Below is a small trained network, with its code and all its weights. Each question gives an input and a class and asks what happens when units are switched off, that is, made to give their printed mean instead of their output.

import numpy as np


def w(rows, s, z=0):
    codes = np.array(rows[::2]) - 128.0
    scale = np.full(codes.shape[1], s)
    scale[-1] = z or s
    return codes * scale


def f(y):
    return np.maximum(y, 0)


def log_softmax(a):
    a = a - a.max(-1, keepdims=True)
    return a - np.log(np.exp(a).sum(-1, keepdims=True))


def net(x, mask):
    res = np.array(x, float).reshape(1, 7) / 4 @ E
    y = f(res @ A[0][:, :-1].T + A[0][:, -1])
    res = res + np.where(mask, y, B[0][:, -1]) @ B[0][:, :-1]
    return log_softmax(res[-1] @ U[:, :-1].T + U[:, -1])


A, B = {}, {}
E = w([
[161,239,154,143,104,104,81,132,135],'x0',
[128,128,127,129,128,128,128,128,128],'x1',
[158,104,158,137,135,141,118,152,8],'x2',
[128,128,127,127,127,129,127,129,128],'x3',
[130,126,127,128,127,129,125,128,129],'x4',
[56,121,155,151,103,135,71,149,122],'x5',
[128,128,128,128,129,127,127,128,128],'x6',
],0.014)
A[0] = w([
[100,85,119,134,142,124,150,107,190,192],'N1',
[3,115,147,152,115,139,31,140,116,154],'N2',
[152,157,134,139,134,132,103,133,104,76],'N3',
[149,138,107,131,114,139,145,142,121,150],'N4',
[170,146,145,139,128,108,86,123,69,64],'N5',
[134,116,139,134,107,147,131,138,149,114],'N6',
[128,138,130,131,111,124,133,117,130,121],'N7',
[133,232,152,130,129,106,99,120,219,128],'N8',
[116,108,106,121,126,136,132,127,153,167],'N9',
[141,123,126,145,132,135,134,125,125,132],'N10',
[132,150,136,122,126,135,122,129,154,128],'N11',
[124,81,124,135,142,125,133,124,82,139],'N12',
[152,157,148,132,125,141,114,139,94,69],'N13',
[145,117,150,126,118,103,151,119,149,122],'N14',
[119,133,124,140,120,137,104,118,141,88],'N15',
[157,142,127,133,132,148,165,118,129,183],'N16',
[126,125,148,116,124,100,127,109,117,109],'N17',
[133,136,123,140,117,133,131,122,140,108],'N18',
[163,164,138,136,128,167,137,142,143,148],'N19',
[135,118,148,133,137,138,179,132,116,101],'N20',
[112,118,125,123,131,120,121,127,111,99],'N21',
[68,56,120,121,134,122,191,127,207,205],'N22',
[167,182,177,137,126,114,105,132,58,36],'N23',
[163,163,138,134,131,119,95,142,67,53],'N24',
[130,20,156,122,145,128,156,136,35,125],'N25',
[130,136,127,134,134,104,116,116,149,110],'N26',
[225,129,110,124,144,121,183,117,140,253],'N27',
[184,132,120,133,156,128,161,116,136,212],'N28',
],0.017,0.006)
B[0] = w([
[79,121,98,102,112,149,118,133,155,208],'N1',
[81,123,178,254,137,149,139,126,147,237],'N2',
[103,127,118,114,122,145,138,126,146,165],'N3',
[128,147,146,95,130,130,117,118,127,149],'N4',
[84,106,105,101,124,152,124,114,145,191],'N5',
[110,147,135,114,139,128,133,121,121,137],'N6',
[124,134,122,140,130,120,111,139,116,138],'N7',
[199,201,143,184,132,73,138,129,135,253],'N8',
[108,119,117,116,123,134,119,127,142,167],'N9',
[127,133,132,117,136,131,120,120,123,138],'N10',
[140,144,126,142,125,116,127,133,125,156],'N11',
[155,103,129,153,128,135,141,124,75,175],'N12',
[95,110,120,107,127,134,129,125,147,169],'N13',
[129,131,100,131,130,134,144,137,103,146],'N14',
[131,156,162,126,123,128,111,108,140,143],'N15',
[138,137,129,86,135,114,119,118,133,168],'N16',
[134,122,120,141,116,131,113,116,130,133],'N17',
[128,132,134,127,134,118,119,135,123,138],'N18',
[104,128,59,163,124,123,151,174,90,166],'N19',
[123,138,169,80,131,129,119,110,118,151],'N20',
[124,128,136,133,110,131,132,129,103,138],'N21',
[44,109,88,83,123,159,128,117,174,247],'N22',
[65,102,92,93,134,147,126,120,173,211],'N23',
[82,112,104,105,112,149,117,114,142,191],'N24',
[198,104,194,138,141,120,121,133,54,229],'N25',
[143,142,136,130,135,128,107,142,126,149],'N26',
[172,124,76,45,115,110,110,124,123,228],'N27',
[149,129,90,75,133,122,138,137,123,191],'N28',
],0.037,0.019)
U = w([
[102,105,54,47,111,145,100,95,171,252],'0',
[13,96,147,189,123,197,124,95,196,196],'1',
[248,218,103,125,142,28,132,144,127,92],'2',
[163,213,209,250,157,73,149,132,156,37],'3',
[253,97,158,88,164,94,109,114,34,93],'4',
[161,86,246,232,175,145,134,119,56,66],'5',
],0.0052,0.0019)

Each question gives the input, the list of numbers given to net, and the class t.
The units are the neurons (one row each of A and B). Each row of codes is followed by its name. A weight is (code - 128) times the scale printed after its matrix; where a second scale follows, it is the last column's (A, B and U).
mask holds one flag per neuron, in row order. A switched-off neuron (its flag False) gives its mean, the last column of its row in B, instead of its output. The means were averaged over made-up inputs and are rounded, as every weight is.
A unit's drop is (log p(t) with every unit on - log p(t) with that unit switched off) / (log p(t) with every unit on - log p(t) with every unit switched off).
The circuit of an input: a set's keep is (log p(t) with only the set's units on - log p(t) with every unit switched off) / (log p(t) with every unit on - log p(t) with every unit switched off). Starting from the 12 units with the biggest drops (on a tie, the unit counted first), units are removed one at a time, each time the one whose removal leaves the highest keep (on an exact tie, the one counted first), for as long as the keep stays at least 0.8.
circuit, biggest first: the units of the circuit, biggest drop first
most important unit: the unit with the biggest drop
top k neurons: the k neurons with the biggest drops, biggest first
drop of u: that unit's drop, to one decimal
input [3,2,-8,-2,0,7,5], class 3: circuit, biggest first => (N8)
input [7,7,0,2,1,-6,6], class 2: top 2 neurons => (N8; N22)
input [1,3,-4,6,-1,2,-4], class 3: circuit, biggest first => (N8; N23)
input [2,8,1,6,6,3,-8], class 1: top 2 neurons => (N25; N8)
input [2,6,0,8,-8,1,6], class 3: top 2 neurons => (N22; N27)
input [-7,3,0,-7,-6,2,2], class 1: top 2 neurons => (N22; N8)
input [0,5,8,-8,2,8,3], class 5: top 2 neurons => (N25; N22)
input [1,4,7,0,1,7,1], class 1: top 2 neurons => (N23; N8)
input [1,0,5,1,0,3,6], class 1: top 2 neurons => (N8; N23)
input [1,6,-1,-5,-8,0,-5], class 2: top 2 neurons => (N2; N22)
input [0,7,8,-1,4,0,4], class 4: top 3 neurons => (N25; N22; N2)
input [4,-7,-1,-6,0,4,-8], class 3: drop of N14 => 0.0
input [0,2,8,-8,-8,-7,4], class 4: drop of N22 => 0.7
input [8,6,-1,7,-8,-5,0], class 2: most important unit => N8
input [-7,5,3,6,3,-6,1], class 4: drop of N25 => 0.6
